Below are the code and all the weights of a small trained network. Each question names an input and a class and asks about switching units off, where a switched-off unit gives its printed mean instead of its output.

import numpy as np


def w(rows, s, z=0):
    codes = np.array(rows[::2]) - 128.0
    scale = np.full(codes.shape[1], s)
    scale[-1] = z or s
    return codes * scale


def f(y):
    return np.maximum(y, 0)


def log_softmax(a):
    a = a - a.max(-1, keepdims=True)
    return a - np.log(np.exp(a).sum(-1, keepdims=True))


def net(x, mask):
    res = np.array(x, float).reshape(1, 5) / 4 @ E
    y = f(res @ A[0][:, :-1].T + A[0][:, -1])
    res = res + np.where(mask, y, B[0][:, -1]) @ B[0][:, :-1]
    return log_softmax(res[-1] @ U[:, :-1].T + U[:, -1])


A, B = {}, {}
E = w([
[179,231,132,95,125,91],'x0',
[68,199,199,206,124,187],'x1',
[110,125,125,105,73,224],'x2',
[189,99,159,203,147,149],'x3',
[144,93,245,84,115,106],'x4',
],0.012)
A[0] = w([
[104,208,174,106,125,125,155],'n0',
[206,155,100,205,133,91,111],'n1',
[101,65,147,174,88,234,122],'n2',
[114,186,177,190,157,200,139],'n3',
[99,133,144,169,118,121,2],'n4',
[191,100,165,92,72,79,124],'n5',
[188,78,155,80,160,121,126],'n6',
[101,52,156,174,83,252,129],'n7',
[36,145,93,138,147,114,121],'n8',
[149,250,206,127,80,132,153],'n9',
[233,92,192,89,103,91,132],'n10',
[177,139,92,121,145,141,55],'n11',
[109,159,98,118,131,40,116],'n12',
[197,188,69,74,105,118,85],'n13',
[111,182,171,223,78,157,142],'n14',
[93,84,122,100,78,139,143],'n15',
[142,230,184,143,64,112,131],'n16',
[184,155,66,82,51,146,117],'n17',
[107,66,87,140,132,116,140],'n18',
[140,178,122,111,182,103,86],'n19',
[153,108,103,141,155,164,171],'n20',
[131,169,78,107,82,176,180],'n21',
],0.013,0.0099)
B[0] = w([
[78,91,110,116,141,182,208],'n0',
[67,144,67,122,160,156,191],'n1',
[145,111,136,184,46,87,228],'n2',
[175,166,63,76,207,150,237],'n3',
[128,190,152,136,99,113,135],'n4',
[206,148,157,114,166,135,197],'n5',
[201,181,139,113,132,115,194],'n6',
[145,67,164,155,28,86,246],'n7',
[142,173,95,181,116,86,179],'n8',
[44,31,179,84,119,205,247],'n9',
[204,133,132,127,184,91,227],'n10',
[106,154,123,136,107,154,146],'n11',
[136,123,97,160,98,103,186],'n12',
[77,104,107,119,113,170,193],'n13',
[129,155,52,123,207,141,236],'n14',
[75,124,133,116,160,170,173],'n15',
[42,74,134,124,129,213,219],'n16',
[54,122,140,90,129,247,186],'n17',
[94,94,128,146,133,149,183],'n18',
[130,146,172,81,77,123,160],'n19',
[138,152,137,171,105,93,172],'n20',
[75,144,83,178,132,124,196],'n21',
],0.013,0.015)
U = w([
[24,106,134,187,7,146,205],'0',
[65,192,108,108,184,163,6],'1',
[145,107,192,88,95,119,83],'2',
[171,179,87,217,136,46,173],'3',
],0.014,0.0025)

Each question gives the input, the list of numbers given to net, and the class t.
The units are the neurons (one row each of A and B). Each row of codes is followed by its name. A weight is (code - 128) times the scale printed after its matrix; where a second scale follows, it is the last column's (A, B and U).
mask holds one flag per neuron, in row order. A switched-off neuron (its flag False) gives its mean, the last column of its row in B, instead of its output. The means were averaged over made-up inputs and are rounded, as every weight is.
A unit's drop is (log p(t) with every unit on - log p(t) with that unit switched off) / (log p(t) with every unit on - log p(t) with every unit switched off).
The circuit of an input: a set's keep is (log p(t) with only the set's units on - log p(t) with every unit switched off) / (log p(t) with every unit on - log p(t) with every unit switched off). Starting from the 12 units with the biggest drops (on a tie, the unit counted first), units are removed one at a time, each time the one whose removal leaves the highest keep (on an exact tie, the one counted first), for as long as the keep stays at least 0.8.
units of the circuit, in order: the units of the circuit, biggest drop first
most important unit: the unit with the biggest drop
k most important neurons: the k neurons with the biggest drops, biggest first
drop when u is switched off: that unit's drop, to one decimal
input [1,-4,-7,-4,-5], class 0: most important unit -> n3
input [-4,2,-8,-7,-4], class 3: units of the circuit, in order -> n9; n8
input [2,-2,2,-8,-7], class 0: 2 most important neurons -> n3; n14
input [4,-7,3,2,-7], class 0: 2 most important neurons -> n3; n14
input [8,3,-8,-2,7], class 2: 4 most important neurons -> n10; n5; n9; n19
input [-1,-4,3,-6,7], class 2: 3 most important neurons -> n14; n3; n1
input [-2,8,-5,0,7], class 1: 2 most important neurons -> n3; n14
input [-5,5,-7,-8,-3], class 3: 2 most important neurons -> n9; n8
input [3,-2,-8,-1,-4], class 0: 4 most important neurons -> n3; n10; n14; n13
input [-4,0,-6,-6,1], class 3: 2 most important neurons -> n9; n16
input [2,-6,-4,-8,3], class 2: 2 most important neurons -> n14; n3
input [5,5,-7,-4,-2], class 0: 3 most important neurons -> n9; n10; n12
input [-5,7,-7,3,8], class 1: 2 most important neurons -> n14; n3
input [6,8,1,-3,7], class 1: units of the circuit, in order -> n3
input [4,-2,3,6,-1], class 1: drop when n7 is switched off -> 0.2
input [7,-2,7,5,1], class 1: drop when n2 is switched off -> 0.5
input [1,-6,7,-3,2], class 1: drop when n7 is switched off -> 0.1
